Below are the code and all the weights of a small trained network. Each question names an input and a class and asks about switching units off, where a switched-off unit gives its printed mean instead of its output.

import numpy as np


def w(rows, s, z=0):
    codes = np.array(rows[::2]) - 128.0
    scale = np.full(codes.shape[1], s)
    scale[-1] = z or s
    return codes * scale


def f(y):
    return np.maximum(y, 0)


def log_softmax(a):
    a = a - a.max(-1, keepdims=True)
    return a - np.log(np.exp(a).sum(-1, keepdims=True))


def net(x, mask):
    res = np.array(x, float).reshape(1, 7) / 4 @ E
    y = f(res @ A[0][:, :-1].T + A[0][:, -1])
    res = res + np.where(mask, y, B[0][:, -1]) @ B[0][:, :-1]
    return log_softmax(res[-1] @ U[:, :-1].T + U[:, -1])


A, B = {}, {}
E = w([
[157,176,225,246,135,79],'x0',
[107,163,101,143,144,130],'x1',
[148,145,146,113,106,135],'x2',
[124,39,136,130,146,89],'x3',
[105,181,103,154,130,178],'x4',
[98,184,92,162,142,176],'x5',
[158,64,12,216,1,94],'x6',
],0.008)
A[0] = w([
[141,108,53,60,139,162,122],'neuron 1',
[100,106,100,171,56,104,81],'neuron 2',
[148,91,129,123,152,132,100],'neuron 3',
[138,129,164,95,216,158,84],'neuron 4',
[164,133,84,195,118,72,66],'neuron 5',
[125,132,57,47,122,140,150],'neuron 6',
[132,168,155,153,113,153,213],'neuron 7',
[137,165,145,246,159,100,254],'neuron 8',
[141,89,72,130,56,160,94],'neuron 9',
[169,125,81,160,96,100,82],'neuron 10',
[182,180,188,178,129,71,233],'neuron 11',
[109,177,126,177,158,151,201],'neuron 12',
],0.011,0.0021)
B[0] = w([
[178,92,91,77,207,150,218],'neuron 1',
[94,241,106,136,102,122,215],'neuron 2',
[93,171,147,104,23,95,154],'neuron 3',
[8,254,250,124,73,154,249],'neuron 4',
[141,143,82,132,99,84,205],'neuron 5',
[227,39,74,209,172,202,218],'neuron 6',
[171,124,144,182,68,161,187],'neuron 7',
[209,97,126,130,175,159,254],'neuron 8',
[100,176,173,100,55,101,223],'neuron 9',
[144,208,176,95,77,90,199],'neuron 10',
[147,40,116,172,174,149,252],'neuron 11',
[86,103,173,133,162,116,198],'neuron 12',
],0.007,0.0086)
U = w([
[244,27,89,129,162,148,252],'0',
[138,175,119,91,95,86,4],'1',
],0.011,0.0019)

Each question gives the input, the list of numbers given to net, and the class t.
The units are the neurons (one row each of A and B). Each row of codes is followed by its name. A weight is (code - 128) times the scale printed after its matrix; where a second scale follows, it is the last column's (A, B and U).
mask holds one flag per neuron, in row order. A switched-off neuron (its flag False) gives its mean, the last column of its row in B, instead of its output. The means were averaged over made-up inputs and are rounded, as every weight is.
A unit's drop is (log p(t) with every unit on - log p(t) with that unit switched off) / (log p(t) with every unit on - log p(t) with every unit switched off).
The circuit of an input: a set's keep is (log p(t) with only the set's units on - log p(t) with every unit switched off) / (log p(t) with every unit on - log p(t) with every unit switched off). Starting from all 12 units, units are removed one at a time, each time the one whose removal leaves the highest keep (on an exact tie, the one counted first), for as long as the keep stays at least 0.8.
units of the circuit, in order: the units of the circuit, biggest drop first
most important unit: the unit with the biggest drop
k most important neurons: the k neurons with the biggest drops, biggest first
drop of u: that unit's drop, to one decimal
input [3,7,-7,-7,1,4,2], class 0: 2 most important neurons	neuron 4; neuron 8
input [-4,3,0,0,8,6,-3], class 0: units of the circuit, in order	neuron 6
input [-2,-7,-6,3,-5,-4,-3], class 1: units of the circuit, in order	neuron 11; neuron 8
input [-4,-7,3,5,-3,0,5], class 1: units of the circuit, in order	neuron 9; neuron 2
input [-6,5,3,-6,1,-6,8], class 1: 4 most important neurons	neuron 9; neuron 2; neuron 10; neuron 11
input [8,-2,-5,-3,7,5,-5], class 0: 2 most important neurons	neuron 8; neuron 11
input [-3,1,-1,2,2,1,6], class 1: 2 most important neurons	neuron 9; neuron 2
input [-7,0,6,-8,3,-5,-7], class 0: 2 most important neurons	neuron 6; neuron 1
input [8,7,8,6,-4,4,-8], class 0: 2 most important neurons	neuron 11; neuron 8
input [7,-6,3,-8,-4,8,4], class 0: 3 most important neurons	neuron 8; neuron 11; neuron 4
input [1,5,8,7,-4,-8,-5], class 1: drop of neuron 4	0.3
input [0,-7,-1,8,6,4,-4], class 1: drop of neuron 4	0.1
input [-1,4,-8,-4,-4,5,-1], class 0: drop of neuron 4	0.7
input [-7,7,-6,-7,0,8,6], class 0: most important unit	neuron 6
